Below are the code and all the weights of a small trained network. Each question names an input and a class and asks about switching units off, where a switched-off unit gives its printed mean instead of its output.

import numpy as np


def w(rows, s, z=0):
    codes = np.array(rows[::2]) - 128.0
    scale = np.full(codes.shape[1], s)
    scale[-1] = z or s
    return codes * scale


def f(y):
    return np.maximum(y, 0)


def log_softmax(a):
    a = a - a.max(-1, keepdims=True)
    return a - np.log(np.exp(a).sum(-1, keepdims=True))


def net(x, mask):
    res = np.array(x, float).reshape(1, 6) / 4 @ E
    y = f(res @ A[0][:, :-1].T + A[0][:, -1])
    res = res + np.where(mask, y, B[0][:, -1]) @ B[0][:, :-1]
    return log_softmax(res[-1] @ U[:, :-1].T + U[:, -1])


A, B = {}, {}
E = w([
[129,124,134,127,124,127,138,143,134,127,132],'x0',
[78,199,108,129,121,141,48,230,177,107,58],'x1',
[207,206,91,187,60,157,144,121,150,47,184],'x2',
[109,77,20,136,201,120,166,103,252,77,112],'x3',
[121,140,191,152,30,151,154,42,244,182,52],'x4',
[126,132,129,125,128,123,136,128,127,126,127],'x5',
],0.011)
A[0] = w([
[30,2,180,47,180,100,93,124,106,207,54,39],'n1',
[136,133,149,108,144,107,114,126,147,121,140,57],'n2',
[132,114,140,117,141,99,134,167,126,109,162,14],'n3',
[113,126,142,136,134,135,137,85,116,111,143,37],'n4',
[55,211,108,90,116,181,61,216,160,82,32,56],'n5',
[96,141,180,150,25,184,177,39,225,173,43,76],'n6',
[95,164,110,148,117,150,68,214,155,128,80,32],'n7',
[239,192,87,176,58,172,132,135,147,33,202,56],'n8',
[161,60,118,121,124,123,177,68,98,135,143,2],'n9',
[176,212,253,122,77,163,78,161,2,189,120,60],'n10',
[102,72,41,131,189,130,171,101,235,66,98,57],'n11',
[121,79,133,149,111,129,166,91,97,127,139,33],'n12',
[95,156,74,115,191,148,123,179,47,98,173,38],'n13',
[49,30,173,91,182,112,126,144,98,195,55,44],'n14',
[150,106,103,128,111,146,158,150,119,140,99,42],'n15',
[99,188,119,140,122,101,39,188,166,104,62,55],'n16',
[145,152,224,142,58,127,128,61,235,192,51,63],'n17',
[204,4,149,139,132,117,239,19,70,158,226,35],'n18',
[44,190,101,168,114,132,53,214,160,127,84,56],'n19',
[125,137,131,126,126,149,96,95,144,156,134,32],'n20',
[150,111,76,92,222,107,94,201,23,53,205,70],'n21',
[237,206,110,197,53,157,139,121,147,27,168,69],'n22',
[133,116,127,127,116,92,121,125,125,102,116,73],'n23',
[81,80,175,77,184,118,122,129,124,186,94,39],'n24',
[197,174,102,179,90,170,148,122,135,68,164,70],'n25',
[141,139,178,131,33,94,84,157,59,183,150,23],'n26',
[139,70,14,154,224,115,164,125,244,83,100,46],'n27',
[121,134,129,107,113,108,135,130,125,113,131,102],'n28',
[121,114,138,154,105,139,141,125,130,137,98,30],'n29',
],0.0087,0.0073)
B[0] = w([
[56,219,68,147,127,101,159,115,167,220,78,217],'n1',
[143,128,100,113,92,138,109,149,141,134,119,128],'n2',
[139,104,116,114,132,119,130,129,108,139,121,136],'n3',
[135,112,146,131,121,122,140,143,161,128,114,132],'n4',
[219,136,198,89,139,135,144,60,190,128,158,205],'n5',
[186,59,74,161,207,66,40,245,38,94,109,249],'n6',
[186,118,163,103,134,139,139,73,166,142,138,172],'n7',
[61,169,70,115,142,94,136,103,161,217,67,218],'n8',
[183,124,206,88,104,120,143,98,185,115,122,159],'n9',
[45,76,174,148,8,203,195,98,65,28,170,233],'n10',
[58,109,182,150,20,191,140,120,51,73,190,223],'n11',
[147,127,139,110,133,157,131,132,175,121,164,145],'n12',
[167,82,81,151,161,109,65,195,100,104,132,196],'n13',
[74,207,61,137,152,135,156,124,171,189,87,197],'n14',
[134,121,128,121,122,122,135,134,99,128,125,128],'n15',
[184,112,192,96,160,151,155,73,187,146,169,183],'n16',
[156,69,64,143,187,71,63,222,57,76,163,233],'n17',
[254,135,232,64,166,173,119,42,235,135,155,232],'n18',
[205,110,185,86,149,136,160,50,169,147,152,190],'n19',
[128,104,140,135,141,129,126,133,122,157,141,131],'n20',
[171,57,75,184,201,56,34,233,72,85,97,251],'n21',
[37,227,70,117,172,120,165,128,164,210,82,221],'n22',
[139,129,118,111,138,129,153,133,100,130,113,128],'n23',
[86,182,72,121,122,107,142,117,178,158,87,172],'n24',
[89,181,85,111,131,108,142,135,170,177,77,186],'n25',
[81,107,146,147,57,153,160,119,109,81,168,179],'n26',
[68,102,179,147,25,188,182,110,37,59,160,233],'n27',
[125,124,127,113,126,151,115,138,118,143,108,128],'n28',
[153,125,122,140,131,118,128,136,126,126,119,133],'n29',
],0.0082,0.018)
U = w([
[179,84,82,131,170,80,95,204,88,100,116,248],'0',
[59,115,151,128,2,178,168,108,88,73,140,77],'1',
[63,220,70,118,133,107,155,113,172,205,85,104],'2',
[255,132,187,90,140,140,145,62,199,135,132,78],'3',
],0.0095,0.0019)

Each question gives the input, the list of numbers given to net, and the class t.
The units are the neurons (one row each of A and B). Each row of codes is followed by its name. A weight is (code - 128) times the scale printed after its matrix; where a second scale follows, it is the last column's (A, B and U).
mask holds one flag per neuron, in row order. A switched-off neuron (its flag False) gives its mean, the last column of its row in B, instead of its output. The means were averaged over made-up inputs and are rounded, as every weight is.
A unit's drop is (log p(t) with every unit on - log p(t) with that unit switched off) / (log p(t) with every unit on - log p(t) with every unit switched off).
The circuit of an input: a set's keep is (log p(t) with only the set's units on - log p(t) with every unit switched off) / (log p(t) with every unit on - log p(t) with every unit switched off). Starting from the 12 units with the biggest drops (on a tie, the unit counted first), units are removed one at a time, each time the one whose removal leaves the highest keep (on an exact tie, the one counted first), for as long as the keep stays at least 0.8.
circuit, biggest first: the units of the circuit, biggest drop first
most important unit: the unit with the biggest drop
k most important neurons: the k neurons with the biggest drops, biggest first
drop of u: that unit's drop, to one decimal
input [4,-4,7,8,-1,-2], class 1: most important unit : n27
input [5,-3,-6,7,-3,4], class 1: 2 most important neurons : [n27 n11]
input [-8,-6,5,3,1,-5], class 3: 2 most important neurons : [n18 n1]
input [4,1,6,-8,-7,-7], class 1: 4 most important neurons : [n10 n6 n26 n17]
input [-1,1,6,3,6,5], class 0: 2 most important neurons : [n6 n17]
input [-4,0,-6,-2,6,3], class 0: 3 most important neurons : [n6 n17 n22]
input [0,-7,-7,-4,-4,1], class 2: 2 most important neurons : [n1 n14]
input [3,-5,-4,-3,3,-4], class 3: 4 most important neurons : [n18 n22 n8 n21]
input [2,4,5,-4,0,3], class 2: 4 most important neurons : [n22 n27 n11 n8]
input [0,3,3,-1,2,-4], class 2: 3 most important neurons : [n18 n21 n22]
input [3,-4,-2,-3,-1,5], class 3: 3 most important neurons : [n18 n27 n11]
input [-7,-5,-5,-4,-3,8], class 2: 3 most important neurons : [n1 n14 n5]
input [6,2,-4,-8,-6,7], class 1: 2 most important neurons : [n10 n6]
input [0,-3,7,8,5,-3], class 1: circuit, biggest first : [n27]
input [3,-7,-4,8,-1,-8], class 1: 2 most important neurons : [n27 n11]
input [-7,2,-1,6,5,7], class 1: 3 most important neurons : [n11 n27 n21]
input [-2,-8,4,-6,8,-6], class 0: drop of n6 : 1.9
input [-3,5,4,-8,-5,2], class 1: drop of n9 : 0.0
input [-6,-8,-1,-6,8,-5], class 0: drop of n17 : 1.8
input [4,-2,-8,-6,0,2], class 2: circuit, biggest first : [n1]
input [1,2,1,4,7,4], class 0: drop of n6 : 0.1
